Below are the code and all the weights of a small trained network. Each question names an input and a class and asks about switching units off, where a switched-off unit gives its printed mean instead of its output.

import numpy as np


def w(rows, s, z=0):
    codes = np.array(rows[::2]) - 128.0
    scale = np.full(codes.shape[1], s)
    scale[-1] = z or s
    return codes * scale


def norm(h):
    return h / np.sqrt((h * h).mean(-1, keepdims=True) + 1e-5)


def f(y):
    return np.maximum(y, 0)


def log_softmax(a):
    a = a - a.max(-1, keepdims=True)
    return a - np.log(np.exp(a).sum(-1, keepdims=True))


def net(x, mask):
    res = np.array(x, float).reshape(1, 2) / 4 @ E
    u = 0
    for l in range(3):
        y = f(norm(res) @ A[l][:, :-1].T + A[l][:, -1])
        res = res + np.where(mask[u : u + 6], y, B[l][:, -1]) @ B[l][:, :-1]
        u += 6
    return log_softmax(norm(res)[-1] @ U[:, :-1].T + U[:, -1])


A, B = {}, {}
E = w([
[152,27,175,36,154,90,153],'x0',
[139,129,4,1,175,77,118],'x1',
],0.0093)
A[0] = w([
[94,93,179,155,138,96,151,6],'L0N0',
[188,122,128,167,70,239,142,64],'L0N1',
[147,95,133,144,129,138,207,68],'L0N2',
[1,136,169,190,94,106,110,18],'L0N3',
[93,102,203,198,132,142,112,5],'L0N4',
[103,116,184,125,145,144,251,140],'L0N5',
],0.0089,0.0017)
B[0] = w([
[109,110,104,179,142,100,2,190],'L0N0',
[76,109,96,169,175,99,179,218],'L0N1',
[120,108,101,119,151,93,30,168],'L0N2',
[134,162,157,75,159,85,203,226],'L0N3',
[120,238,90,91,31,89,194,254],'L0N4',
[153,34,160,140,107,165,46,218],'L0N5',
],0.0087,0.0063)
A[1] = w([
[17,146,197,136,83,72,159,93],'L1N0',
[115,198,150,132,187,137,227,55],'L1N1',
[164,171,33,2,195,180,187,50],'L1N2',
[113,141,64,44,177,146,124,120],'L1N3',
[96,116,170,165,100,90,126,2],'L1N4',
[118,179,129,183,150,180,242,89],'L1N5',
],0.0089,0.0036)
B[1] = w([
[177,145,73,212,183,126,124,243],'L1N0',
[33,173,191,103,221,207,179,199],'L1N1',
[145,166,20,125,164,70,91,254],'L1N2',
[200,131,104,114,66,195,80,229],'L1N3',
[190,140,128,137,78,73,143,169],'L1N4',
[2,80,191,56,216,130,164,224],'L1N5',
],0.0082,0.0071)
A[2] = w([
[127,75,97,106,135,92,128,179],'L2N0',
[156,107,88,56,107,126,172,4],'L2N1',
[157,140,152,136,8,102,117,62],'L2N2',
[97,156,150,157,111,106,145,237],'L2N3',
[110,140,135,155,115,171,112,100],'L2N4',
[105,155,138,137,182,155,208,64],'L2N5',
],0.016,0.0023)
B[2] = w([
[66,129,114,131,176,163,115,211],'L2N0',
[148,195,135,195,95,109,166,194],'L2N1',
[171,165,114,109,72,129,176,190],'L2N2',
[118,197,157,176,193,127,244,214],'L2N3',
[111,52,138,160,86,131,118,143],'L2N4',
[45,150,199,39,181,161,136,254],'L2N5',
],0.011,0.009)
U = w([
[62,79,124,150,70,190,148,2],'0',
[184,58,199,109,28,108,43,96],'1',
[99,4,169,117,224,141,35,110],'2',
[148,190,18,118,183,114,71,178],'3',
[225,172,189,232,78,63,217,109],'4',
[26,198,212,134,222,130,202,165],'5',
],0.014,0.0067)

Each question gives the input, the list of numbers given to net, and the class t.
The units are the neurons (one row each of A and B). Each row of codes is followed by its name. A weight is (code - 128) times the scale printed after its matrix; where a second scale follows, it is the last column's (A, B and U).
mask holds one flag per neuron, layer by layer. A switched-off neuron (its flag False) gives its mean, the last column of its row in B, instead of its output. The means were averaged over made-up inputs and are rounded, as every weight is.
A unit's drop is (log p(t) with every unit on - log p(t) with that unit switched off) / (log p(t) with every unit on - log p(t) with every unit switched off).
most important unit: the unit with the biggest drop
top k neurons: the k neurons with the biggest drops, biggest first
drop of u: that unit's drop, to one decimal
input [4,1], class 2: most important unit => L0N4
input [8,2], class 2: top 4 neurons => (L0N4; L2N3; L2N0; L0N3)
input [7,3], class 3: top 2 neurons => (L2N1; L2N5)
input [1,-1], class 4: top 2 neurons => (L0N4; L1N2)
input [3,-1], class 2: top 2 neurons => (L0N4; L1N3)
input [5,1], class 2: top 2 neurons => (L0N4; L2N3)
input [1,-4], class 4: top 3 neurons => (L0N0; L0N5; L0N2)
input [8,-6], class 1: top 2 neurons => (L0N5; L2N3)
input [3,-8], class 4: top 2 neurons => (L0N5; L0N0)
input [2,-6], class 4: drop of L0N5 => 0.9
input [5,-2], class 1: drop of L1N1 => 0.2
input [4,-1], class 2: drop of L0N4 => 0.2
input [6,0], class 2: drop of L0N4 => 0.5
input [6,-7], class 4: top neuron => (L0N4)
